In the rows, zero is written as 100.
Group and class of each row
[108, 105, 89, 22, 84, 103, 70, 125, 137, 90, 107, 74, 116, 99, 110, 135, 111, 123, 90, 102, 91, 91, 92, 91, 100, 100, 78, 97, 96, 100, 79, 79, 131, 90, 93, 89, 101, 109, 105, 129, 89, 118] : Z793/Z318
[84, 110, 91, 71, 111, 117, 88, 159, 153, 107, 131, 80, 126, 98, 114, 103, 164, 87, 74, 68, 104, 35, 105, 97, 65, 17, 65, 108, 126, 107, 97, 110, 105, 97, 78, 102, 113, 121, 92, 106, 114, 151] : Z799/Z939
[111, 68, 86, 51, 70, 101, 73, 109, 104, 84, 93, 84, 86, 82, 89, 122, 107, 124, 101, 120, 65, 137, 78, 98, 105, 56, 99, 99, 95, 114, 76, 85, 106, 84, 116, 98, 78, 87, 95, 120, 87, 100] : Z799/Z572
[99, 88, 90, 81, 90, 102, 86, 136, 115, 96, 113, 97, 98, 84, 98, 111, 102, 96, 88, 96, 83, 97, 90, 104, 85, 26, 103, 103, 95, 101, 87, 106, 103, 92, 101, 103, 104, 103, 89, 110, 100, 111] : Z799/Z572
[100, 89, 93, 86, 90, 105, 95, 118, 124, 100, 110, 86, 94, 84, 103, 110, 108, 95, 92, 97, 81, 90, 90, 103, 89, 42, 100, 99, 94, 108, 95, 104, 90, 91, 101, 98, 94, 97, 99, 111, 96, 113] : Z799/Z572
[92, 97, 87, 78, 90, 107, 85, 171, 108, 100, 117, 79, 102, 87, 102, 107, 104, 100, 86, 96, 87, 84, 94, 99, 86, 37, 87, 108, 111, 114, 91, 105, 107, 93, 94, 98, 96, 103, 88, 106, 102, 124] : Z799/Z939
[102, 103, 101, 77, 97, 104, 103, 118, 144, 94, 109, 72, 116, 107, 118, 111, 101, 114, 88, 93, 97, 81, 101, 99, 84, 98, 93, 94, 78, 92, 107, 87, 110, 90, 94, 101, 120, 100, 107, 124, 97, 112] : Z793/Z523
[107, 106, 99, 67, 89, 96, 83, 110, 132, 96, 102, 74, 114, 107, 113, 115, 92, 122, 91, 108, 95, 98, 94, 91, 86, 135, 100, 91, 62, 91, 96, 80, 119, 87, 98, 98, 111, 100, 105, 127, 86, 101] : Z793/Z318
[102, 112, 98, 70, 104, 103, 89, 117, 122, 102, 102, 100, 104, 108, 109, 109, 86, 111, 94, 115, 96, 97, 97, 99, 84, 108, 93, 94, 59, 99, 104, 90, 111, 89, 104, 99, 112, 90, 108, 120, 97, 99] : Z793/Z523
[101, 116, 92, 32, 94, 112, 78, 142, 156, 100, 115, 77, 128, 106, 118, 122, 106, 118, 84, 101, 94, 72, 101, 85, 93, 98, 76, 100, 86, 100, 85, 85, 123, 87, 91, 93, 103, 111, 109, 123, 93, 116] : Z793/Z318
[107, 112, 86, 32, 89, 106, 86, 137, 155, 87, 112, 74, 133, 109, 120, 132, 119, 116, 83, 82, 91, 64, 97, 84, 92, 80, 66, 105, 105, 102, 76, 89, 123, 94, 97, 93, 99, 123, 110, 119, 93, 113] : Z793/Z627
[101, 103, 97, 76, 96, 106, 98, 123, 141, 95, 110, 84, 111, 106, 117, 107, 92, 108, 86, 102, 93, 92, 95, 99, 75, 100, 99, 95, 63, 92, 107, 96, 108, 87, 92, 106, 113, 96, 103, 122, 94, 128] : Z793/Z523
[90, 89, 91, 70, 95, 110, 94, 138, 136, 103, 112, 88, 107, 81, 99, 110, 110, 97, 83, 93, 90, 78, 91, 108, 81, 13, 82, 102, 93, 103, 103, 93, 103, 90, 100, 104, 109, 110, 90, 113, 102, 134] : Z799/Z572
[99, 104, 94, 53, 94, 104, 80, 127, 138, 101, 106, 92, 113, 105, 106, 117, 94, 121, 88, 110, 94, 97, 97, 95, 86, 103, 100, 92, 71, 94, 98, 87, 115, 89, 99, 101, 114, 102, 112, 122, 87, 103] : Z793/Z627
[108, 112, 95, 34, 90, 103, 76, 128, 148, 93, 104, 76, 124, 103, 118, 132, 96, 116, 88, 106, 92, 87, 88, 91, 92, 114, 99, 95, 74, 101, 80, 84, 119, 85, 102, 97, 110, 115, 114, 127, 84, 96] : Z793/Z318
[98, 109, 96, 70, 95, 106, 92, 134, 138, 99, 109, 88, 112, 110, 118, 115, 89, 113, 85, 97, 96, 74, 100, 91, 90, 95, 92, 97, 78, 105, 93, 93, 114, 91, 90, 102, 110, 103, 108, 118, 98, 116] : Z793/Z627
[98, 129, 93, 51, 99, 109, 87, 138, 146, 99, 112, 89, 115, 110, 116, 121, 102, 110, 83, 95, 94, 72, 99, 93, 83, 84, 77, 105, 85, 110, 80, 103, 114, 90, 93, 92, 99, 106, 110, 115, 100, 105] : Z793/Z627
[122, 74, 87, 56, 66, 90, 84, 112, 104, 64, 92, 63, 89, 71, 91, 129, 115, 122, 102, 110, 61, 134, 81, 93, 120, 59, 104, 106, 117, 116, 58, 89, 116, 93, 124, 86, 60, 101, 104, 118, 86, 88] : Z799/Z911
